Rows, each with its class
-.32, -.04, -.03, .03, .00, -.02, .00, -.11, .09, -.01, -.02, -.12, -.06, -.11, .11, .09, .00, -.02, .02 : Br
-.13, -.03, .04, -.04, .06, .13, -.14, -.07, .16, -.05, -.06, -.05, -.04, .19, -.04, .02, -.02, .05, -.02 : Br
-.23, -.03, .01, -.11, .06, .00, -.02, .07, -.04, -.02, -.01, .02, -.03, -.04, .13, -.11, -.21, .00, -.03 : NM
-.49, -.15, .05, .00, .00, -.14, .00, -.50, -.09, -.02, -.07, .11, -.15, -.47, .28, -.04, .00, .00, -.04 : NM
.22, -.10, -.02, .04, -.04, .00, .04, -.08, -.15, .11, .07, .09, .05, -.61, -.05, .04, -.07, -.01, .01 : QL
.00, .01, .00, .09, -.02, .03, .00, -.03, -.12, -.13, .08, -.06, .21, .14, .07, -.16, .00, .03, -.09 : Qg
-.32, -.12, -.12, -.07, .08, -.17, -.01, -.25, .10, .01, -.10, .05, -.13, -.41, .11, -.04, -.10, -.01, .00 : FC
.32, -.05, -.08, -.02, -.02, .00, .03, -.16, .08, .02, -.05, -.18, .06, -.03, -.05, -.07, .07, .01, -.05 : Br
-.45, .05, -.04, .05, .04, -.10, .02, .09, -.07, -.02, .00, .16, -.21, -.29, .23, .04, -.20, -.06, -.01 : Qg
-.14, .02, .03, .04, -.19, -.03, .01, .03, .00, -.01, -.02, .10, .06, -.39, .04, -.06, .04, .31, .01 : FC
.14, -.01, -.06, .14, .03, .11, -.01, -.18, .13, -.15, -.18, -.15, -.07, .47, -.13, .12, .18, -.01, -.12 : NM
.80, .11, .00, .14, .12, -.01, -.01, .03, -.16, -.04, -.03, -.04, .03, -.13, .12, .10, .07, -.07, -.06 : Pq
.10, -.10, -.01, .01, -.02, -.05, .01, -.31, -.20, .00, .04, -.02, -.02, -.11, .28, .01, .11, .04, -.03 : NM
.06, .12, -.12, -.02, .02, .07, .00, .04, .10, -.09, .02, -.23, .04, .18, .26, -.14, .14, .05, -.01 : NM
-.15, -.02, -.04, .11, .08, -.01, .13, .05, .17, .00, .05, .00, .01, .06, -.10, -.05, -.15, .03, .00 : Pq
.08, .08, .02, .03, .01, .12, -.03, -.07, .44, .01, -.09, -.14, .04, -.24, .20, .03, .11, -.01, -.03 : Br
-.09, -.09, -.05, .05, -.05, -.08, -.03, -.27, -.03, .03, .05, -.03, -.05, -.33, -.06, -.22, -.11, .08, -.06 : Zt
.03, -.06, -.02, -.26, .04, .03, .02, -.09, .07, .08, -.11, -.14, .04, -.34, .16, -.04, .05, -.03, .07 : Br
-.40, .01, -.01, .03, -.10, .06, -.01, .33, .28, -.03, -.02, -.06, .05, .13, -.20, .09, -.09, .17, -.05 : Zt
-.30, -.03, .02, .11, -.02, -.03, -.01, -.15, -.08, -.05, .04, -.02, -.10, -.21, .17, -.13, .02, .03, -.04 : Qg
-.24, .02, -.19, .09, -.01, .02, .02, .02, -.12, .09, -.15, .05, .06, -.40, .00, -.06, -.18, .06, .02 : QL
.15, .00, -.07, .01, -.01, -.04, .03, -.35, -.15, .09, -.05, .11, .01, -.09, -.01, -.05, .12, -.12, -.04 : NM
.18, .08, -.01, .04, .01, .11, -.05, .22, -.13, -.03, .04, -.11, .13, .30, .05, -.01, .04, -.05, -.10 : Qg
.11, .00, .03, .07, -.02, -.02, -.07, .07, -.10, -.03, .15, -.02, .02, -.19, -.01, -.12, -.10, .09, .05 : Qg
-.47, -.09, -.01, -.05, .01, -.01, .00, -.10, .02, -.03, -.09, .09, -.12, -.47, .22, -.15, -.07, -.03, .00 : FC
-.81, -.07, -.03, -.04, -.04, -.06, -.13, .10, .27, -.14, -.11, -.07, -.06, -.05, .05, -.17, -.17, .33, -.05 : Zt
.05, -.07, -.03, .06, .05, .06, -.02, -.07, .06, .06, -.16, -.01, .07, -.40, .15, -.10, -.01, .07, -.05 : Br
.13, .04, .01, .02, -.01, .00, .02, .03, .00, .00, .02, -.07, .23, .21, .03, .08, -.12, -.15, .01 : NM
.29, .02, .19, -.01, -.01, .00, -.07, -.06, -.21, -.20, .09, -.03, .00, .31, -.07, -.08, .13, .04, -.10 : Qg
